Below is a small trained network, with its code and all its weights. Each question gives an input and a class and asks what happens when units are switched off, that is, made to give their printed mean instead of their output.

import numpy as np


def w(rows, s, z=0):
    codes = np.array(rows[::2]) - 128.0
    scale = np.full(codes.shape[1], s)
    scale[-1] = z or s
    return codes * scale


def f(y):
    return y / 2 * (1 + np.tanh(0.7978845608 * (y + 0.044715 * y**3)))


def log_softmax(a):
    a = a - a.max(-1, keepdims=True)
    return a - np.log(np.exp(a).sum(-1, keepdims=True))


def net(x, mask):
    res = np.array(x, float).reshape(1, 8) / 4 @ E
    y = f(res @ A[0][:, :-1].T + A[0][:, -1])
    res = res + np.where(mask, y, B[0][:, -1]) @ B[0][:, :-1]
    return log_softmax(res[-1] @ U[:, :-1].T + U[:, -1])


A, B = {}, {}
E = w([
[104,174,94],'x0',
[208,151,103],'x1',
[116,151,111],'x2',
[139,106,144],'x3',
[49,108,152],'x4',
[134,117,137],'x5',
[128,46,10],'x6',
[136,110,140],'x7',
],0.012)
A[0] = w([
[187,137,71,135],'n0',
[171,176,95,78],'n1',
[120,38,15,229],'n2',
[142,163,168,195],'n3',
[109,81,86,135],'n4',
[109,89,172,129],'n5',
[146,63,136,160],'n6',
[3,84,93,119],'n7',
[185,210,193,239],'n8',
[115,77,149,144],'n9',
[176,122,100,108],'n10',
[137,86,202,131],'n11',
[187,186,146,128],'n12',
[176,187,120,88],'n13',
[104,208,93,120],'n14',
[75,156,66,130],'n15',
[168,75,162,100],'n16',
[99,108,105,83],'n17',
[152,131,78,191],'n18',
[132,179,182,255],'n19',
[80,85,183,131],'n20',
[181,136,157,74],'n21',
[177,83,103,186],'n22',
[203,132,88,87],'n23',
[37,134,169,163],'n24',
[69,160,216,156],'n25',
[86,121,102,113],'n26',
[82,157,201,81],'n27',
[181,231,134,105],'n28',
[91,94,85,145],'n29',
[127,234,116,167],'n30',
[153,112,159,132],'n31',
[104,106,142,226],'n32',
],0.014,0.0083)
B[0] = w([
[130,152,37,170],'n0',
[152,88,110,145],'n1',
[20,148,70,250],'n2',
[188,120,177,166],'n3',
[46,69,75,169],'n4',
[110,154,124,147],'n5',
[82,140,113,157],'n6',
[65,138,170,195],'n7',
[166,52,228,205],'n8',
[97,133,134,147],'n9',
[151,124,64,148],'n10',
[134,153,120,156],'n11',
[146,33,148,160],'n12',
[162,79,124,147],'n13',
[144,127,132,154],'n14',
[110,104,164,166],'n15',
[129,129,111,143],'n16',
[121,92,137,139],'n17',
[102,179,98,172],'n18',
[222,148,255,191],'n19',
[130,165,148,161],'n20',
[142,92,99,141],'n21',
[120,167,101,174],'n22',
[173,128,68,159],'n23',
[118,181,176,179],'n24',
[180,173,153,188],'n25',
[104,118,132,147],'n26',
[168,176,116,165],'n27',
[148,93,132,167],'n28',
[70,120,120,170],'n29',
[141,140,144,172],'n30',
[130,116,139,139],'n31',
[46,201,197,165],'n32',
],0.0084,0.021)
U = w([
[212,155,174,244],'0',
[131,166,45,254],'1',
[215,251,144,25],'2',
[104,106,115,46],'3',
[235,89,140,87],'4',
[182,141,2,16],'5',
],0.0098,0.0065)

Each question gives the input, the list of numbers given to net, and the class t.
The units are the neurons (one row each of A and B). Each row of codes is followed by its name. A weight is (code - 128) times the scale printed after its matrix; where a second scale follows, it is the last column's (A, B and U).
mask holds one flag per neuron, in row order. A switched-off neuron (its flag False) gives its mean, the last column of its row in B, instead of its output. The means were averaged over made-up inputs and are rounded, as every weight is.
A unit's drop is (log p(t) with every unit on - log p(t) with that unit switched off) / (log p(t) with every unit on - log p(t) with every unit switched off).
The circuit of an input: a set's keep is (log p(t) with only the set's units on - log p(t) with every unit switched off) / (log p(t) with every unit on - log p(t) with every unit switched off). Starting from the 12 units with the biggest drops (on a tie, the unit counted first), units are removed one at a time, each time the one whose removal leaves the highest keep (on an exact tie, the one counted first), for as long as the keep stays at least 0.8.
circuit, biggest first: the units of the circuit, biggest drop first
k most important neurons: the k neurons with the biggest drops, biggest first
drop of u: that unit's drop, to one decimal
input [2,-4,3,0,5,4,0,-7], class 2: circuit, biggest first : (n8 n24 n2)
input [-4,3,-8,-7,5,-2,6,6], class 1: circuit, biggest first : (n8 n2)
input [-3,8,-8,-2,-7,-2,1,-7], class 5: circuit, biggest first : (n0 n23)
input [-8,-1,-8,-8,0,-6,3,5], class 1: circuit, biggest first : (n8 n19)
input [8,4,-3,3,6,1,-8,-1], class 0: circuit, biggest first : (n8)
input [6,-6,8,-5,5,-2,4,-3], class 3: 2 most important neurons : (n7 n15)
input [-4,2,2,7,-3,2,7,-1], class 5: 2 most important neurons : (n23 n7)
input [3,3,-2,7,-6,0,8,2], class 5: circuit, biggest first : (n23 n0)
input [-6,-1,-1,6,-7,3,5,4], class 1: 2 most important neurons : (n2 n6)
input [-4,-1,-8,1,2,2,-1,4], class 2: 2 most important neurons : (n8 n12)
input [6,-6,1,8,-4,-7,-1,-3], class 0: drop of n2 : 0.3
input [8,1,7,3,1,5,-1,4], class 0: drop of n2 : 0.1
input [5,4,1,5,0,-2,-8,-7], class 4: drop of n12 : 0.2
